B =
array([[5, 8, 7, 8, 3, 5, 7, 5, 4, 2, 4, 7, 3, 7, 6, 6],
       [5, 8, 6, 8, 3, 5, 5, 6, 4, 2, 4, 6, 3, 6, 6, 5],
       [4, 3, 4, 4, 5, 6, 3, 5, 4, 5, 4, 4, 5, 5, 6, 4],
       [4, 4, 2, 5, 7, 5, 4, 4, 2, 4, 4, 4, 3, 5, 6, 5],
       [5, 7, 7, 7, 3, 5, 6, 5, 4, 2, 4, 7, 3, 7, 6, 6],
       [7, 6, 5, 4, 6, 2, 5, 4, 4, 6, 5, 3, 5, 4, 3, 4],
       [4, 7, 5, 7, 4, 5, 3, 7, 5, 4, 5, 5, 4, 5, 6, 4],
       [4, 4, 5, 4, 6, 6, 4, 4, 5, 4, 5, 7, 5, 4, 5, 4],
       [6, 2, 6, 5, 3, 7, 5, 5, 3, 6, 3, 4, 5, 5, 5, 4],
       [7, 5, 5, 4, 5, 2, 5, 4, 5, 6, 5, 3, 5, 4, 3, 5],
       [9, 6, 6, 4, 7, 0, 5, 3, 4, 6, 6, 2, 6, 3, 2, 3],
       [4, 3, 5, 3, 6, 7, 4, 4, 5, 4, 5, 7, 5, 3, 5, 3],
       [3, 4, 4, 4, 4, 4, 6, 4, 6, 6, 5, 4, 5, 5, 4, 7],
       [4, 4, 6, 3, 6, 6, 5, 4, 6, 4, 5, 8, 5, 3, 5, 3]])
Rows and columns are numbered from 0.
What is the bottom-right entry? 3
What is the smallest entry? 0
What is the entry at row 0, column 2? 7
The entry in row 0 and column 1: 8
The entry in row 0 and column 0 -> 5
The bottom entry of the column that holds the smallest entry -> 6
The entry at row 1, column 0: 5
What is the entry in row 2 and column 0? 4
What is the entry just right of the smallest entry? 5
What is the entry directly below the smallest entry? 7
The entry just right of the largest entry -> 6
The entry just left of the smallest entry is 7
What is the entry in the bottom-left corner? 4
The top entry of the column that holds the smallest entry: 5
What is the maximum? 9
The top-right entry is 6
What is the entry in row 2 and column 2? 4

M = ((213, 147, 155, 167, 159, 148, 134), (150, 150, 149, 150, 151, 150, 150), (143, 138, 158, 149, 153, 163, 152), (77, 180, 206, 107, 117, 121, 177), (211, 178, 188, 174, 117, 128, 164), (154, 189, 229, 101, 35, 97, 141), (148, 152, 129, 151, 161, 146, 146), (150, 150, 150, 150, 150, 150, 150), (150, 150, 150, 150, 150, 150, 150), (212, 157, 101, 126, 157, 108, 87), (163, 139, 172, 144, 135, 165, 148), (224, 138, 103, 108, 164, 83, 69), (159, 152, 101, 149, 163, 144, 140), (151, 151, 153, 150, 146, 152, 150), (161, 173, 122, 154, 153, 121, 145))
What is the entry just right of the largest entry? 101
What is the entry just right of 213? 147
What is the smallest entry? 35
The entry just right of the centre entry is 150
The second smallest entry is 69
What is the entry just left of the centre entry? 150
The entry just right of 174 is 117
What is the entry just left of the largest entry? 189
What is the entry just right of the smallest entry? 97
What is the first entry in reading order? 213

[[ -5  13 -11 -15  -7 -13  -2 -10  -5   1   0 -16]
 [ -4 -12  16  14   0   3  -7  -3  -7  -1  14   9]
 [ 20   6   6  -4   5  -2  29  17  23  11   0  -3]
 [ -9  -8   3   9  -9 -12 -10 -12 -12  -1  12   6]
 [ -8  -9 -14   6  -7  -3 -11 -12  -9 -12  -7   6]
 [  4  12   3 -11  -9 -10  11  -4   6   9   9 -12]
 [  5 -12  13  11   0   2   6  -1   4   0   6   7]
 [-11  11   1  -9   3   1 -16   2 -12   9   9  -5]
 [  2   7  13  -7   4  10   4   5   3   9   9  -7]
 [-10   8 -19  -4  -7  13 -11  -8  -8  -3   5   1]
 [  8 -16  18  12   8 -16   5   6   5  -2  -9   7]
 [ -5  -9   3  11 -11   6  -1 -15  -6  -7  17   5]]
The 3rd entry on the diagonal from the top-right corner?
Answer: 11
The bottom-right entry?
Answer: 5
The entry in the top-left corner is -5
The entry in the bottom-left corner?
Answer: -5
The third entry on the main diagonal is 6
The smallest entry in the last row is -15
The 4th entry in reading order?
Answer: -15
The largest entry in the first row is 13
The 3rd entry from the end, reading row by row?
Answer: -7
The entry in the top-right corner?
Answer: -16
The largest entry in the last column is 9
The first entry in the row that holds the smallest entry -> -10
The top entry of the column that holds the largest entry?
Answer: -2
The entry just left of the largest entry?
Answer: -2
The fifth entry in reading order is -7
The entry just left of the smallest entry?
Answer: 8
The largest entry in the first column is 20
The bottom entry of the column that holds the largest entry is -1
The last entry of the smallest entry's row?
Answer: 1
The entry directly above the largest entry: -7
The smallest entry?
Answer: -19
The fourth-last entry, reading row by row?
Answer: -6
The entry directly below the smallest entry?
Answer: 18
The second largest entry -> 23
The top entry of the column that holds the smallest entry is -11
The entry directly below the largest entry -> -10

[[  0  -2   0   2  -3 -11]
 [ -4   0   1   0  -8  -8]
 [ -1   9   5  14  10 -29]
 [-13   4   9  -3   3  -5]
 [  1  -2   2   1  -3 -11]
 [ -3   4  -2   0  -1 -11]
 [ -8 -21  10   4   8  -3]
 [ -8 -21   6   5   6  -3]
 [ -8 -19   7   4   8  -2]
 [-12 -19   7   7   2  -8]
 [ -4  11   8   6   4 -32]
 [-12   0   6  -6   2   0]]
Which number is the bottom-right entry? 0
Which number is the second entry on the main diagonal? 0
The 2nd entry from the end, reading row by row is 2
Which number is the entry directly above -6? 6
Which number is the fifth entry in reading order? -3
The entry in the top-left corner -> 0
The entry just right of the largest entry: 10
The entry directly above the largest entry is 0
Which number is the entry in the bottom-left corner? -12
Which number is the entry directly above the smallest entry? -8
The top-right entry: -11
Which number is the third entry on the diagonal from the top-right corner? 14
The largest entry in the first column -> 1
The fifth entry from the end, reading row by row -> 0
Which number is the bottom entry of the column that holds the largest entry? -6
Which number is the third entry, reading row by row? 0
The second largest entry: 11
The entry just left of 11 -> -4
The entry just left of -6 is 6
Which number is the entry directly below the largest entry? -3
The top entry of the column that holds the largest entry -> 2
Which number is the minimum? -32
Which number is the entry just left of 14? 5
The first entry of the largest entry's row: -1

m =
[[  0   7  -7 -17   0  -7   7  -1  -2   0  -2  -8]
 [  5  27   7 -26   0  -4   5  -2  -1   0  -3  -8]
 [  6  18   3 -13   0  -5   3  -2  -2   0  18   5]
 [ -1 -30 -10  24   0  -4 -10  -1  -2   0  21  -2]
 [ 11  20  12 -24   0  -6  14  -2  -2   0   0  -9]
 [-13   8  -8 -12   0  -4  -2   0  -1   0 -32  -5]
 [  1 -28   1  -6   0  -7  -1  -1  -2   0  -2 -13]
 [-10  14 -18 -10   0  -2 -10  -1  -1   0   1  -4]
 [ 12  24  17 -22   0  -4  11  -2  -2   0   4  -7]
 [ 15 -14  10   6   0  -5   4  -2  -3   0  24 -10]]
Indices start at 0.
The entry in row 0 and column 2 is -7
The entry in the bottom-right corner is -10
Report the top-left entry.
Answer: 0
Report the minimum.
Answer: -32
Report the entry at row 1, column 2.
Answer: 7
The entry directly above -24: 24
Report the entry in row 0 and column 1.
Answer: 7
Report the entry directly below the largest entry.
Answer: 18
The bottom entry of the column that holds the smallest entry is 24
Report the entry just right of -17.
Answer: 0
The entry directly above 17: -18
The bottom entry of the column that holds the largest entry is -14
Report the entry directly above 20.
Answer: -30
Report the entry in row 1 and column 0.
Answer: 5
The entry just left of -30: -1
Report the entry directly above 21.
Answer: 18
Report the top-right entry.
Answer: -8
Report the top entry of the column that holds the smallest entry.
Answer: -2
The entry at row 2, column 0 is 6
Report the entry in row 1 and column 1.
Answer: 27
Report the entry in the bottom-left corner.
Answer: 15
